Moves between elements:
qh: +>mr, ~>mf
cm: +>ht, ~>bt
fb: +>ng, ~>gz
zm: +>nb, ~>tl
rd: +>jz, ~>nc
ph: +>nl, ~>mr
gn: +>zl, ~>zh
rj: +>hg, ~>qb
nb: +>tt, ~>ph
sf: +>rp, ~>bl
lc: +>jr, ~>hg
zl: +>ml, ~>gr
hl: +>mn, ~>cm
hq: +>nc, ~>ds
sz: +>dr, ~>tp
qj: +>pm, ~>rj
gg: +>zm, ~>rp
mr: +>zb, ~>pf
qb: +>ff, ~>gg
gj: +>rp, ~>tl
jf: +>tb, ~>pj
hs: +>qb, ~>sz
fh: +>ff, ~>nb
gr: +>fj, ~>cp
qt: +>nh, ~>qh
qr: +>rh, ~>tn
rh: +>qg, ~>qr
lt: +>lz, ~>fq
mj: +>pj, ~>ql
zf: +>bl, ~>gj
hg: +>pp, ~>ff
bn: +>dn, ~>pm
bm: +>rj, ~>br
cr: +>qp, ~>ls
zz: +>ng, ~>lc
cn: +>jz, ~>hz
tt: +>qt, ~>nl
hd: +>hz, ~>ng
zj: +>cp, ~>rf
sn: +>hs, ~>zf
br: +>gg, ~>zb
hz: +>zz, ~>qj
bh: +>zj, ~>dj
jr: +>rj, ~>qn
mf: +>pf, ~>hl
pp: +>bl, ~>bm
ng: +>zq, ~>jr
mn: +>tp, ~>jc
tn: +>zp, ~>rd
ml: +>rf, ~>bh
rf: +>hn, ~>sj
nh: +>hl, ~>cr
gz: +>br, ~>sn
tp: +>sz, ~>mf
sg: +>ql, ~>lc
bp: +>ls, ~>qr
rt: +>gb, ~>dr
hn: +>rd, ~>hq
ls: +>fj, ~>rh
ht: +>jm, ~>bt
zg: +>sg, ~>ng
dj: +>rf, ~>rd
bl: +>cc, ~>zq
ft: +>tl, ~>gb
qp: +>bp, ~>fj
qg: +>tn, ~>mf
pg: +>fq, ~>sg
nl: +>qh, ~>zb
fj: +>rf, ~>qg
cf: +>jc, ~>cr
gb: +>sz, ~>tt
zb: +>mf, ~>nh
pj: +>cn, ~>hd
cc: +>gj, ~>ft
ql: +>gq, ~>bn
dd: +>cm, ~>ph
fq: +>jr, ~>ql
bt: +>cf, ~>ft
nc: +>rd, ~>pg
dn: +>lb, ~>tb
ff: +>fb, ~>qb
lb: +>pm, ~>jf
jz: +>hz, ~>sj
cp: +>qr, ~>hn
tl: +>rt, ~>sz
dr: +>mz, ~>zm
lz: +>pg, ~>zg
qn: +>bm, ~>gz
jc: +>bz, ~>qp
zh: +>gr, ~>zj
mz: +>ff, ~>hs
jm: +>bt, ~>jc
zq: +>ft, ~>rt
rp: +>br, ~>cc
gd: +>gz, ~>gg
sj: +>bt, ~>lt
tm: +>mj, ~>cn
pf: +>nh, ~>mn
bz: +>cr, ~>bp
tb: +>jf, ~>rj
zp: +>gn, ~>ht
gq: +>ds, ~>dn
ds: +>bn, ~>bn
pm: +>tb, ~>tm

In the rows, 159 means zero.

The rows follow the links: the fewer symbols apart two elements are, the more alike their rows tend to be.

Element, then a row for it; each showing differs a little:
bh: [ 147  157  152  136  152   90  136  179  164  144  218  171  156  174  118   82  208  155  182  157  214  171  148  161  123  124  139  188  147  150  113  125  204  149  108  159   24  150  162  198  134  164  170  184  256  241  152  117  197  171  134  184   87  132  189  238  159   98  259   81  107  204  138  166  182]
cp: [ 145  129  152  149  114   99  142  185  212  173  234  179  144  170  127  131  189  134  116  124  224  196  125  124  144  148  185  157  156  155   86  123  206  145  143  170   45  166  130  178  181  163  187  185  254  259  155  119  189  194  176  199   91  100  188  207  165  103  248  128  101  206  144  168  200]
sn: [ 176  169  207  134  117   89  117  105  237  273  162  204  197  134  166  127  126   95  146  176  204  245  214  195  227  199  155  153  120  102  160  145  154  166  137  182  171  218  134  178  224  158  172  125  188  174  207  127  141  113  180  196  241  137  171  135  124  164  182  145  159   78  226  101  115]
ph: [ 168  172  150  152  205  242  171  186  100   70  236  137  161  157  170  167  164  147  245  219  106   94  175  155  123   57  119  131  164  175  131  115  182  140  157  139  149   70  141  181   74  201  131  138  115  131   83  157  143  169  121  101  188  178  143  238  168  198  185  149  187  171  161   66  172]
fb: [ 105  248  185  126  104  112  140  104  195  205  131  209  168  173  134   35  178   71  105  178  157  217  156  157  182  158  115  164  135  110  134  170  129  182  210  118  206  187  201  201  207  112  182  149  198  151  186  117  128  101  125  183  217  136  167  111  160  164  152  155  142  130  239   85  143]
gq: [ 200  137  175  169  197  184  182  218  139  147  149  178  169  209  232  272  184  168  144  147  163  111  203  116  153  190  214   81  200  228  189   88  151  125   86  155  168  170  145  103  160  222  136  138  141  175  239  164  206  167  214  160  105  127  214  117  198  188   85  241  184  123  126  161  165]
cc: [ 212  116  205  146  164  103  122  131  207  254  126  149  206  106  183  190   92  193  217  146  207  203  222  231  225  230  168  181  123  111  219  181  158  167   92  222  148  229  133  144  194  170  152  144  138  169  188  170  165  114  181  182  222  189  164  160  105  135  176  115  189   86  179  197   99]
nb: [ 182  180  174  137  196  207  148  171  130  102  248  165  186  152  181  147  153  126  255  232  124  114  205  176  146   66  113  123  142  163  136   97  189  137  123  151  130   86  142  188   96  215  130  123  131  150  105  137  137  150  133  109  215  172  158  240  160  191  199  134  189  134  186   41  155]
ht: [ 171  112  121  199  189  176  166  143  117  139  105   86  137  113  123  179  116  263  205  136  144  145  120  213  155  177  155  243  143  147  207  255  154  177  189  194  169  156  162  159  127  120  154  188  115   99   88  210  148  177  135  140  154  230   89  180  126  130  166  121  167  206  119  284  153]
zq: [ 205  145  207  138  181  121  114  119  174  222   87  140  209  110  169  158   98  212  238  162  185  187  212  249  211  224  143  203  131  108  235  208  155  165  103  208  152  241  170  155  177  145  155  156  125  150  174  183  156  104  149  177  215  214  162  164  112  128  167   99  197  108  189  219  101]
qj: [ 136  193  111  209  208  126  194   89   97  151   97  200  117  230  147  108  217  178  123  188  130  160  142  157  108  149  121  227   97  191  171  164  105  189  176  145  189  100  216  168  128  115  123  132  207   62  226  134  156  154  120  138  128  157  156   91  156  216   99  218  117  174  108  176  128]
rf: [ 139  143  149  134  140   97  136  194  172  148  204  158  150  171  111  100  207  160  163  132  218  167  134  146  128  136  151  180  156  151  104  147  209  147  119  163   26  161  157  189  154  159  183  203  243  252  144  126  191  169  137  191   78  140  189  229  162   87  255   88  106  211  136  187  190]
nh: [ 165  139  129  179  166  267  192  190  139   76  245  133  141  136  168  220  135  140  178  195   85  109  135  132  144   88  163  123  185  183  133  141  178  144  222  145  215   78  120  150  121  189  147  147   85  120   65  184  123  204  165   99  209  174  103  197  173  207  151  190  187  177  155   89  190]
jr: [  86  269  186  120  107  156  152  141  156  157   69  190  162  190  143   56  193   94   92  149  132  164  139  141  184  178  127  142  184  134  150  190  112  173  218   86  234  208  229  171  195  102  187  175  163  157  194  155  143  101  130  184  169  155  178   94  205  153  107  163  160  166  233  126  170]
gg: [ 177  170  206  132  123   95  129  106  235  254  202  212  203  132  165  119  140   80  151  196  184  230  208  181  215  170  147  140  111  102  147  124  159  167  136  178  163  189  140  181  210  177  158  120  182  180  204  112  138  113  166  180  252  125  177  141  125  176  183  143  161   78  236   68  107]
zl: [ 145  141  140  154  146   78  143  160  168  158  222  172  148  167  106   83  194  167  169  156  213  189  137  161  122  117  139  212  124  146   96  149  195  160  124  174   22  133  161  200  137  155  165  179  257  215  148  118  188  181  128  175   99  137  170  232  146  108  261   85   95  208  135  185  165]
nl: [ 168  170  148  151  196  246  168  192  114   73  245  145  164  159  171  169  167  133  233  219  110   94  176  151  132   59  128  118  165  180  129  107  187  139  154  137  156   73  137  182   93  215  135  135  117  145   93  154  139  174  130   96  190  176  144  232  180  196  182  156  187  164  165   54  175]
qn: [ 103  249  184  123   90  123  148  112  205  214  136  217  165  175  138   60  179   63   77  165  153  210  153  138  194  166  137  140  145  124  129  169  131  184  212  120  214  187  192  191  226  122  188  156  185  166  191  118  130  109  147  191  212  133  168   87  172  170  138  173  140  133  240   83  143]
bt: [ 170  119  128  194  183  181  164  143  122  151   92   88  143  102  134  180  101  257  212  135  134  149  124  211  160  192  150  241  153  145  215  253  146  177  193  192  190  171  165  140  139  117  158  183  103  110   98  221  143  172  145  142  167  226   96  171  125  130  147  118  178  191  123  287  146]
dr: [ 224  134  213  140  188  128  121  139  191  218  180  152  215  115  194  188  107  164  257  191  195  176  247  231  208  173  147  156  119  123  198  143  174  156   68  214  124  186  119  165  153  201  139  115  136  165  169  147  159  119  163  156  241  187  170  208  107  160  204  105  188   72  189  124   98]
ff: [ 127  230  186  130  117  111  140   98  208  220  180  228  175  168  145   58  172   53  114  200  160  219  184  160  182  130  124  145  108  119  117  141  148  181  182  139  177  159  177  203  200  143  163  130  205  159  189   90  126  113  131  171  223  123  165  129  156  191  170  160  135  114  236   43  132]

Each walk starts at a row. The symbols on each line, taken left to right, move it on to the next element.
Each answer is a row, close to the row of the element it stands for.
new walk
[ 198  138  205  138  146   95  111  122  212  266  117  160  209  117  172  172  102  163  194  148  212  221  211  225  227  236  158  180  128  109  213  184  145  169  112  208  160  248  139  160  211  156  163  138  151  156  204  160  160  107  173  194  224  173  169  149  109  130  178  124  180   85  190  180  103]
+ + + ~ ~ ~ [ 228  118  193  150  213  166  135  155  150  173  169  113  205  114  195  210  101  212  292  186  172  145  236  235  189  161  140  165  137  139  216  152  182  146   69  212  123  169  122  155  125  202  133  133  113  149  130  178  164  134  152  136  217  209  157  231  113  154  198  105  212  106  161  160  111]
~ ~ + + + [ 165  169  147  153  173  247  184  191  138   81  257  150  158  152  174  180  157  111  201  215  102  105  161  127  139   63  137  105  167  179  119  104  177  144  182  132  177   69  128  171  105  209  143  128  111  134   87  152  133  179  148  101  201  163  131  213  176  201  170  170  185  161  175   45  168]
new walk
[ 135  219  197  128  105  111  129  109  233  237  165  218  178  163  153   78  160   55   99  179  173  236  175  160  206  164  140  142  128  109  123  144  145  173  186  145  191  191  163  195  226  135  181  136  201  165  190  116  129  112  152  191  235  121  172  116  151  178  165  165  148  106  242   65  136]
+ + ~ + ~ ~ ~ [ 152   96  118  198  109  204  184  161  200  180  169  131  116  115  147  237  108  157   63  114  135  188   94  128  183  193  217  153  182  161  153  208  149  171  266  178  252  163  113  122  210  136  178  175  106  123  109  196  123  218  208  158  186  147   92  108  159  169  124  210  155  178  145  199  179]
~ + ~ ~ + [ 170  151  136  171  183  272  183  195  129   71  242  124  148  135  170  208  140  141  198  201  101   99  154  128  139   72  155  115  181  183  137  126  174  146  204  142  195   69  119  153  108  195  141  138   86  119   66  180  133  197  160   96  197  173  116  210  171  202  160  181  188  170  153   79  187]
new walk
[ 115  242  208  105  129  214  152  225  148  111   59  139  178  181  177  146  186  138  146  121  141  103  155  127  178  205  164   77  240  174  188  170  146  137  152   87  200  230  212  132  180  147  181  192  113  215  175  188  175  113  161  187  121  181  210  124  233  120   95  156  204  172  211  166  197]
+ ~ + ~ + + [ 216  145  209  131  185  132  129  143  190  206  208  161  220  119  194  174  112  146  264  207  187  180  247  221  199  150  128  146  119  119  185  123  177  153   72  194  129  172  121  170  144  211  138  110  143  168  160  135  149  114  156  150  247  178  176  215  115  164  212  110  196   69  202   94   98]
~ + ~ ~ + ~ ~ [ 167  172  146  155  193  253  173  196  118   69  245  141  154  155  172  177  157  125  221  216  102   97  164  139  129   62  133  118  176  184  119  105  182  138  174  132  163   63  136  175   93  204  135  137  113  136   80  167  135  180  142  100  190  167  133  224  179  206  174  166  187  171  164   56  186]
new walk
[ 147  130  137  165  165   74  141  148  163  161  213  167  146  162  103   86  192  177  175  154  200  189  133  172  120  123  136  235  124  143  107  162  194  163  134  180   33  134  155  203  131  144  165  183  259  202  140  125  177  186  125  174  101  145  159  228  137  106  261   84   97  210  119  193  171]
~ + ~ + ~ + [ 149   99  113  189  158  112  149  154  146  148  168  119  130  131   91  128  151  231  179  123  190  181  103  189  124  154  146  258  141  138  133  215  184  177  179  190   85  143  154  176  140  117  171  198  210  165  106  167  171  201  133  163  107  174  122  221  121   95  240   82  111  240   96  268  169]
~ + + ~ + [ 222  107  203  144  188  128  122  143  182  214  146  129  210  100  191  205   92  206  257  171  196  182  231  239  208  201  152  177  125  120  222  164  173  154   69  222  131  202  129  151  161  186  140  134  120  167  169  167  164  122  171  161  222  203  166  193  108  142  192   98  208   87  179  185   98]
new walk
[ 182  182  215  125  139  102  118  100  213  248  201  211  207  139  167  106  134   89  181  204  185  218  227  199  207  154  131  154  106  105  152  119  165  161  124  180  145  179  145  194  191  174  154  118  184  170  191  115  137  109  156  174  251  137  177  163  122  181  194  136  160   70  223   62  113]
~ ~ + ~ ~ ~ [ 232  113  197  149  198  159  132  155  176  192  198  136  211  103  201  219   87  182  274  198  176  165  237  233  201  166  152  154  131  129  203  137  182  146   83  217  139  168  111  156  143  210  135  122  110  150  138  168  153  130  169  146  242  195  161  222  112  164  194  115  208   81  174  133  112]
~ + ~ ~ + ~ ~ [ 162   94  116  206  133  207  185  155  170  172  135  112  122  108  144  231   96  200  103  109  134  172  103  153  179  199  202  189  176  151  184  236  140  180  262  182  246  166  120  123  187  121  175  173   92  103  103  209  127  209  189  150  181  177   79  115  139  160  126  188  164  184  126  232  161]
new walk
[ 160   96  125  198  108  191  185  156  201  189  160  133  127  116  148  229  104  167   61  107  137  192  101  125  181  207  225  169  183  152  154  210  145  175  267  174  248  173  114  116  216  124  182  174  108  126  116  204  124  213  212  161  177  144   97   94  147  168  120  207  156  169  141  217  176]
~ ~ ~ + ~ + [ 173  100  120  196  166  184  170  141  133  155  100   91  139  105  128  195   97  248  176  125  133  152  121  195  160  201  165  235  152  151  209  258  141  184  214  190  207  168  156  140  153  118  161  186   98   98   92  219  139  187  153  144  167  222   89  150  130  146  142  141  165  192  118  281  150]
+ ~ ~ + ~ + ~ [ 220  104  163  163  204  239  162  175  146  124  231  115  180  100  186  244   96  186  254  200  126  125  196  189  169  112  162  130  152  152  187  139  186  140  139  188  168  119  110  151  122  221  132  127   70  130   82  183  133  176  170  112  234  203  120  226  134  197  172  151  210  125  167  116  148]
new walk
[ 170  127  116  192  202  214  179  159   99  101  133   78  137  113  136  182  116  244  236  164  114  118  131  202  131  145  130  221  150  151  199  225  151  171  193  171  183  120  158  148   98  141  146  174   85   90   71  214  141  179  130  110  172  235   90  203  137  147  163  121  183  195  119  235  149]
+ ~ ~ ~ ~ [ 187  160  164  146  209  233  162  192  120   89  242  136  184  149  181  179  150  148  262  222  120   99  191  165  141   72  123  116  164  167  144  105  182  135  128  150  138   84  133  175   89  213  127  128  112  146   96  160  145  162  135   99  204  181  152  242  159  192  190  142  198  145  172   65  159]
~ + ~ ~ + [ 177  113  125  195  174  259  190  182  135  100  202   98  141  109  161  245  104  184  187  173   97  117  129  148  148  127  169  154  184  173  164  172  159  160  231  154  232   98  117  129  128  168  151  161   64   96   64  215  126  208  173   99  210  191   82  188  152  188  144  177  202  173  132  154  167]
new walk
[ 117  237  187  105  129  216  138  220  133   97   43  118  173  177  158  128  169  168  171  112  158  100  147  150  178  197  149  102  237  160  191  212  153  146  161  105  181  243  212  154  172  141  194  213  108  213  143  196  177  106  137  191  120  202  197  154  227   95  119  127  196  199  200  192  208]
~ + ~ ~ + [ 157  199  194  121  115  129  127  111  229  237  204  213  184  141  166  112  132   58  130  194  171  231  201  162  213  149  142  131  127  111  131  125  152  161  181  158  190  178  133  188  207  162  169  122  176  158  185  118  124  121  160  182  262  116  161  135  146  194  177  172  156   88  238   39  128]
+ ~ + + ~ [ 196  137  213  139  147   92  116  120  230  269  157  175  207  110  184  177  105  149  180  161  207  227  226  215  224  219  166  169  122  104  193  158  159  170  105  207  155  229  130  160  210  170  159  133  150  172  203  151  151  114  186  188  243  165  174  151  105  150  177  127  184   76  204  153  100]
